Below are the code and all the weights of a small trained network. Each question names an input and a target symbol and asks about switching units off, where a switched-off unit gives its printed mean instead of its output.

import numpy as np


def w(rows, s, z=0):
    codes = np.array(rows[::2]) - 128.0
    scale = np.full(codes.shape[1], s)
    scale[-1] = z or s
    return codes * scale


def norm(h):
    return h / np.sqrt((h * h).mean(-1, keepdims=True) + 1e-5)


def f(y):
    return y / 2 * (1 + np.tanh(0.7978845608 * (y + 0.044715 * y**3)))


def softmax(a):
    e = np.exp(a - a.max(-1, keepdims=True))
    return e / e.sum(-1, keepdims=True)


def log_softmax(a):
    a = a - a.max(-1, keepdims=True)
    return a - np.log(np.exp(a).sum(-1, keepdims=True))


def net(x, mask):
    ids = ['ΨΩζμξπ'.index(c) for c in x.split()]
    T = len(ids)
    res = E[ids] + P[:T]
    u = 0
    for l in range(3):
        q, k, v = (norm(res) @ M[l].T for M in (Q, K, V))
        z = softmax(np.where(np.tri(T) > 0, q @ k.T / 3**0.5, -1e9)) @ v
        res = res + np.where(mask[u], z, O[l][:, -1]) @ O[l][:, :-1]
        u += 1
        y = f(norm(res) @ A[l][:, :-1].T + A[l][:, -1])
        res = res + np.where(mask[u : u + 4], y, B[l][:, -1]) @ B[l][:, :-1]
        u += 4
    return log_softmax(norm(res)[-1] @ U[:, :-1].T + U[:, -1])


Q, K, V, O, A, B = {}, {}, {}, {}, {}, {}
E = w([
[41,165,6,113,59],'Ψ',
[112,98,111,59,139],'Ω',
[118,100,182,118,131],'ζ',
[152,71,113,62,147],'μ',
[167,108,121,134,173],'ξ',
[94,176,172,230,104],'π',
],0.016)
P = w([
[17,145,146,112,215],'0',
[45,85,188,129,157],'1',
[53,164,124,133,228],'2',
[66,85,140,138,145],'3',
[131,123,137,119,233],'4',
[95,76,129,143,130],'5',
[154,113,103,171,252],'6',
[117,83,104,149,105],'7',
[180,147,96,178,176],'8',
[139,89,68,161,81],'9',
[131,177,92,157,167],'10',
],0.011)
Q[0] = w([
[37,105,130,108,162],'L0H0',
[100,4,78,165,91],'L0H0',
[174,221,161,33,93],'L0H0',
],0.017)
K[0] = w([
[165,66,101,157,166],'L0H0',
[202,107,80,175,67],'L0H0',
[69,129,146,7,178],'L0H0',
],0.016)
V[0] = w([
[24,153,146,156,142],'L0H0',
[38,77,115,33,1],'L0H0',
[78,49,114,152,145],'L0H0',
],0.0059)
O[0] = w([
[92,156,234,166,64,190],'L0H0',
[154,129,154,2,83,2],'L0H0',
[56,103,153,93,161,252],'L0H0',
],0.0067,0.0041)
A[0] = w([
[118,74,175,146,102,2],'L0N0',
[113,83,117,154,145,45],'L0N1',
[197,253,150,124,226,55],'L0N2',
[73,199,129,128,129,58],'L0N3',
],0.016,0.0013)
B[0] = w([
[98,109,53,133,124,167],'L0N0',
[102,88,102,175,86,254],'L0N1',
[121,105,65,75,254,247],'L0N2',
[119,76,101,183,192,208],'L0N3',
],0.014,0.0052)
Q[1] = w([
[199,145,141,154,58],'L1H0',
[143,187,192,117,157],'L1H0',
[147,130,77,144,249],'L1H0',
],0.018)
K[1] = w([
[92,197,212,106,171],'L1H0',
[10,107,57,125,111],'L1H0',
[174,183,13,187,79],'L1H0',
],0.014)
V[1] = w([
[209,98,125,135,85],'L1H0',
[119,220,233,143,175],'L1H0',
[193,10,234,129,153],'L1H0',
],0.011)
O[1] = w([
[106,121,97,107,186,50],'L1H0',
[9,149,163,184,131,1],'L1H0',
[82,229,121,60,168,115],'L1H0',
],0.011,0.009)
A[1] = w([
[126,84,65,118,115,140],'L1N0',
[89,186,95,165,167,250],'L1N1',
[143,142,139,126,4,123],'L1N2',
[141,121,115,83,46,218],'L1N3',
],0.016,0.0023)
B[1] = w([
[81,50,147,95,52,250],'L1N0',
[167,108,172,132,113,162],'L1N1',
[132,227,173,4,151,142],'L1N2',
[46,129,130,193,160,152],'L1N3',
],0.014,0.011)
Q[2] = w([
[203,231,230,116,218],'L2H0',
[137,172,122,251,178],'L2H0',
[170,66,58,101,230],'L2H0',
],0.013)
K[2] = w([
[2,82,211,95,153],'L2H0',
[161,47,201,190,230],'L2H0',
[35,47,15,138,211],'L2H0',
],0.013)
V[2] = w([
[144,250,91,163,75],'L2H0',
[224,124,124,177,141],'L2H0',
[149,133,251,171,147],'L2H0',
],0.012)
O[2] = w([
[61,38,255,176,89,2],'L2H0',
[111,59,195,61,206,121],'L2H0',
[151,77,146,3,48,98],'L2H0',
],0.0082,0.015)
A[2] = w([
[73,123,80,133,167,129],'L2N0',
[138,58,241,94,31,24],'L2N1',
[160,37,101,231,59,92],'L2N2',
[3,191,175,195,157,6],'L2N3',
],0.018,0.0016)
B[2] = w([
[197,85,178,154,159,204],'L2N0',
[243,205,252,52,142,159],'L2N1',
[68,58,138,224,28,248],'L2N2',
[59,188,48,118,237,139],'L2N3',
],0.017,0.014)
U = w([
[93,161,74,87,88,3],'Ψ',
[23,155,169,181,221,131],'Ω',
[39,166,90,147,184,57],'ζ',
[161,64,68,119,254,200],'μ',
[77,22,109,222,95,176],'ξ',
[154,119,238,100,119,171],'π',
],0.01,0.0024)

Each question gives the input, a string of symbols that net reads in full, and the target symbol t.
The units are the heads (3 rows each of Q, K, V and O) and the neurons (one row each of A and B). Each row of codes is followed by its name. A weight is (code - 128) times the scale printed after its matrix; where a second scale follows, it is the last column's (O, A, B and U).
mask holds one flag per unit, layer by layer, with each layer's heads first. A switched-off unit (its flag False) gives its mean, the last column of its rows in O or B, instead of its output. The means were averaged over made-up inputs and are rounded, as every weight is.
A unit's drop is (log p(t) with every unit on - log p(t) with that unit switched off) / (log p(t) with every unit on - log p(t) with every unit switched off).
The circuit of an input: a set's keep is (log p(t) with only the set's units on - log p(t) with every unit switched off) / (log p(t) with every unit on - log p(t) with every unit switched off). Starting from the 12 units with the biggest drops (on a tie, the unit counted first), units are removed one at a time, each time the one whose removal leaves the highest keep (on an exact tie, the one counted first), for as long as the keep stays at least 0.8.
units of the circuit, in order: the units of the circuit, biggest drop first
unit that matters most: the unit with the biggest drop
k most important neurons: the k neurons with the biggest drops, biggest first
k most important neurons of layer l: the k neurons of layer l with the biggest drops, biggest first
input Ψ ξ ξ ξ ξ Ψ Ω ζ, target ζ: 3 most important neurons : (L0N3, L0N2, L1N3)
input ξ Ω ξ π ξ π ξ Ω, target π: units of the circuit, in order : (L2N1, L1N0, L0N2)
input ξ Ψ Ω Ψ, target Ω: units of the circuit, in order : (L0N2, L0H0, L1N3, L2N3)
input Ψ Ψ ξ ξ ξ ξ π Ω, target π: unit that matters most : L0H0
input π Ω Ψ ζ Ψ μ, target μ: units of the circuit, in order : (L2N2, L0N2, L1H0)
input ζ ξ ξ μ ξ μ ξ Ω μ Ψ, target μ: 4 most important neurons : (L1N3, L2N2, L1N2, L2N0)
input π π Ψ μ, target π: units of the circuit, in order : (L0N2, L1N0, L0H0, L2N1)
input Ω ξ ξ ξ ξ ζ ξ π μ ξ, target π: units of the circuit, in order : (L0N2, L1N0, L2H0, L2N1)
input ζ Ψ Ψ Ω Ψ Ω, target Ω: 4 most important neurons : (L0N2, L1N3, L0N3, L2N3)
input Ω ξ ξ ξ ξ ζ ξ π π, target μ: 3 most important neurons : (L0N1, L1N0, L2N2)
input ξ Ω Ω π ξ Ψ, target π: 2 most important neurons : (L0N2, L1N0)
input Ω Ω π, target Ω: 2 most important neurons : (L2N3, L1N0)
input ξ ζ Ψ ξ ξ Ω ξ π ξ ζ, target π: 3 most important neurons : (L1N0, L2N1, L1N2)
input ξ ξ ζ ξ π Ψ, target π: 3 most important neurons : (L0N3, L1N0, L2N1)
input Ψ ξ ξ Ω ζ Ψ, target ζ: 2 most important neurons : (L0N2, L1N3)
input π π μ Ψ ζ ξ ξ ζ ζ Ψ, target ζ: unit that matters most : L0N2
input ξ Ψ Ψ ζ Ω Ω, target ζ: 2 most important neurons of layer 1 : (L1N3, L1N2)
input Ω Ψ Ω Ω, target Ω: 3 most important neurons : (L0N2, L1N3, L1N2)
input Ψ Ω Ω ζ, target ζ: 2 most important neurons : (L0N2, L0N3)
input ξ ξ ξ ξ ξ Ψ ζ Ω, target ζ: unit that matters most : L0N3
input μ π ξ Ψ ξ ξ Ψ π, target π: 2 most important neurons : (L0N2, L2N1)
input Ψ π Ψ ξ ζ, target μ: 4 most important neurons : (L0N0, L0N1, L2N2, L1N1)
input Ψ π Ψ μ, target π: 3 most important neurons of layer 0 : (L0N0, L0N2, L0N3)
input Ψ ξ ξ ξ ξ μ Ψ π ξ Ω π, target μ: 2 most important neurons of layer 0 : (L0N3, L0N1)
input Ψ Ψ π Ω Ω π ξ μ Ψ Ψ, target Ω: 2 most important neurons of layer 0 : (L0N2, L0N0)
